Below is a small trained network, with its code and all its weights. Each question gives an input and a class and asks what happens when units are switched off, that is, made to give their printed mean instead of their output.

import numpy as np


def w(rows, s, z=0):
    codes = np.array(rows[::2]) - 128.0
    scale = np.full(codes.shape[1], s)
    scale[-1] = z or s
    return codes * scale


def norm(h):
    return h / np.sqrt((h * h).mean(-1, keepdims=True) + 1e-5)


def f(y):
    return np.maximum(y, 0)


def log_softmax(a):
    a = a - a.max(-1, keepdims=True)
    return a - np.log(np.exp(a).sum(-1, keepdims=True))


def net(x, mask):
    res = np.array(x, float).reshape(1, 8) / 4 @ E
    u = 0
    for l in range(2):
        y = f(norm(res) @ A[l][:, :-1].T + A[l][:, -1])
        res = res + np.where(mask[u : u + 11], y, B[l][:, -1]) @ B[l][:, :-1]
        u += 11
    return log_softmax(norm(res)[-1] @ U[:, :-1].T + U[:, -1])


A, B = {}, {}
E = w([
[116,128,179,94,138,204,254,134,203],'x0',
[146,158,138,116,90,101,123,80,93],'x1',
[104,128,177,77,77,116,140,162,73],'x2',
[139,148,115,114,140,189,129,110,92],'x3',
[150,104,120,143,179,127,115,179,81],'x4',
[61,88,73,170,156,106,61,146,182],'x5',
[156,208,49,76,138,92,143,56,65],'x6',
[76,137,138,100,81,152,90,132,111],'x7',
],0.0075)
A[0] = w([
[74,165,216,81,45,55,92,190,72,17],'0.n1',
[84,116,144,139,125,104,100,88,29,63],'0.n2',
[159,133,94,125,99,86,125,70,51,145],'0.n3',
[128,93,125,148,185,52,151,27,106,110],'0.n4',
[41,94,107,105,138,91,143,121,17,86],'0.n5',
[124,133,48,86,165,95,160,59,123,18],'0.n6',
[105,66,136,210,57,64,86,103,169,3],'0.n7',
[254,81,115,154,194,122,130,113,145,85],'0.n8',
[82,231,111,108,168,59,58,90,179,144],'0.n9',
[107,87,103,121,135,158,87,143,28,86],'0.n10',
[252,126,139,207,151,100,168,143,119,3],'0.n11',
],0.0068,0.0045)
B[0] = w([
[186,99,162,52,79,49,117,183,119,221],'0.n1',
[101,113,108,151,107,142,175,209,152,187],'0.n2',
[87,91,160,120,175,147,150,174,182,254],'0.n3',
[197,169,99,147,166,99,132,144,144,205],'0.n4',
[161,120,151,157,64,186,98,152,146,187],'0.n5',
[168,181,67,175,74,95,129,96,200,184],'0.n6',
[51,26,214,166,87,5,86,14,102,190],'0.n7',
[169,127,167,158,153,58,151,213,98,221],'0.n8',
[196,112,72,131,112,107,175,82,163,246],'0.n9',
[146,145,69,75,87,186,28,149,116,196],'0.n10',
[154,148,196,254,210,82,208,205,12,185],'0.n11',
],0.0076,0.0043)
A[1] = w([
[88,29,171,178,86,112,137,146,205,107],'1.n1',
[72,17,147,149,148,40,69,66,152,24],'1.n2',
[117,222,213,67,68,176,180,100,130,3],'1.n3',
[45,128,181,106,188,143,159,186,253,42],'1.n4',
[34,135,197,234,121,60,35,81,138,66],'1.n5',
[150,202,173,17,161,151,179,85,135,47],'1.n6',
[118,153,190,127,71,137,220,79,173,118],'1.n7',
[117,162,108,161,202,14,59,167,176,126],'1.n8',
[105,164,50,157,141,226,60,168,22,45],'1.n9',
[100,160,144,87,44,166,145,102,163,63],'1.n10',
[44,29,160,138,208,182,202,133,229,44],'1.n11',
],0.0073,0.0046)
B[1] = w([
[69,106,116,180,86,112,119,128,199,237],'1.n1',
[72,46,160,212,75,145,66,72,68,210],'1.n2',
[100,185,111,81,136,126,92,55,94,187],'1.n3',
[101,149,90,107,175,187,178,139,238,187],'1.n4',
[126,33,105,199,84,125,98,52,94,204],'1.n5',
[81,97,134,182,111,119,15,67,68,185],'1.n6',
[81,155,135,125,196,181,84,117,82,209],'1.n7',
[74,146,159,123,49,165,169,50,109,253],'1.n8',
[196,5,28,35,254,212,87,212,175,175],'1.n9',
[160,127,178,128,227,98,125,130,62,170],'1.n10',
[75,141,178,105,148,181,209,205,192,207],'1.n11',
],0.009,0.0056)
U = w([
[49,141,195,137,197,220,202,193,244,94],'0',
[81,221,202,57,169,171,69,18,45,140],'1',
[61,37,169,237,16,74,54,37,144,153],'2',
[218,179,197,214,186,60,203,198,65,175],'3',
[211,57,53,61,181,204,35,242,125,1],'4',
[205,216,29,177,84,59,173,31,199,116],'5',
[177,130,205,46,15,39,59,223,87,42],'6',
],0.011,0.003)

Each question gives the input, the list of numbers given to net, and the class t.
The units are the neurons (one row each of A and B). Each row of codes is followed by its name. A weight is (code - 128) times the scale printed after its matrix; where a second scale follows, it is the last column's (A, B and U).
mask holds one flag per neuron, layer by layer. A switched-off neuron (its flag False) gives its mean, the last column of its row in B, instead of its output. The means were averaged over made-up inputs and are rounded, as every weight is.
A unit's drop is (log p(t) with every unit on - log p(t) with that unit switched off) / (log p(t) with every unit on - log p(t) with every unit switched off).
The circuit of an input: a set's keep is (log p(t) with only the set's units on - log p(t) with every unit switched off) / (log p(t) with every unit on - log p(t) with every unit switched off). Starting from the 12 units with the biggest drops (on a tie, the unit counted first), units are removed one at a time, each time the one whose removal leaves the highest keep (on an exact tie, the one counted first), for as long as the keep stays at least 0.8.
units of the circuit, in order: the units of the circuit, biggest drop first
top k neurons: the k neurons with the biggest drops, biggest first
k most important neurons of layer l: the k neurons of layer l with the biggest drops, biggest first
drop of u: that unit's drop, to one decimal
input [2,-4,0,-4,8,2,2,-1], class 3: units of the circuit, in order : 0.n8
input [0,-6,-7,7,7,5,7,-4], class 5: units of the circuit, in order : 0.n6; 1.n8
input [-5,-5,8,6,8,-7,2,-7], class 4: units of the circuit, in order : 1.n9; 0.n10
input [4,-6,-1,3,8,-7,-1,0], class 3: top 2 neurons : 0.n3; 0.n11
input [3,6,-6,-5,8,2,-1,1], class 3: top 2 neurons : 0.n11; 0.n8
input [3,-2,2,4,-5,5,2,6], class 1: 2 most important neurons of layer 1 : 1.n10; 1.n3
input [-6,-3,2,5,3,-5,-7,-3], class 4: units of the circuit, in order : 0.n10; 1.n9
input [5,-8,-6,8,-7,-2,3,4], class 1: 2 most important neurons of layer 0 : 0.n3; 0.n2
input [-5,6,2,8,-2,7,6,-2], class 5: top 3 neurons : 0.n9; 0.n6; 0.n4
input [0,4,6,3,-8,5,2,-2], class 1: 2 most important neurons of layer 0 : 0.n8; 0.n7
input [3,-1,-1,7,-6,-5,5,-7], class 1: top 2 neurons : 1.n6; 1.n7
input [1,8,4,-1,-6,-1,-4,8], class 6: top 2 neurons : 0.n1; 1.n8
input [-8,0,-1,5,8,4,-7,7], class 4: top 2 neurons : 1.n9; 0.n10
input [6,5,6,-4,2,3,4,5], class 1: units of the circuit, in order : 1.n3
input [0,-4,8,8,0,-3,-7,0], class 6: top 2 neurons : 0.n3; 0.n1
input [-7,-2,-4,-2,5,-6,-8,-5], class 3: 2 most important neurons of layer 0 : 0.n11; 0.n8
input [-4,-6,-4,8,0,0,-8,-8], class 3: 4 most important neurons of layer 0 : 0.n8; 0.n11; 0.n3; 0.n2
input [-8,3,3,-1,1,-3,6,3], class 6: 2 most important neurons of layer 1 : 1.n4; 1.n7
input [4,-3,8,-4,-2,-8,-3,-6], class 1: top 2 neurons : 0.n3; 1.n3
input [-8,4,0,2,3,6,6,7], class 4: units of the circuit, in order : 1.n9
input [-1,-8,8,-3,5,3,6,2], class 4: top 2 neurons : 0.n10; 1.n9
input [-7,1,-1,6,-4,5,1,7], class 4: top 2 neurons : 0.n10; 1.n9
input [8,-6,3,4,-5,1,4,5], class 1: top 3 neurons : 1.n3; 0.n3; 1.n6
input [-5,-8,2,7,-1,6,6,7], class 4: drop of 0.n11 : 0.0
input [-3,3,5,8,3,6,-3,4], class 4: drop of 1.n9 : 0.1
input [-6,6,5,-7,-6,-1,7,-4], class 5: drop of 0.n9 : 0.2
input [-5,0,7,-6,-3,-2,3,-7], class 6: drop of 0.n1 : 0.3
input [4,-6,2,7,4,0,7,-7], class 3: top neuron : 0.n8
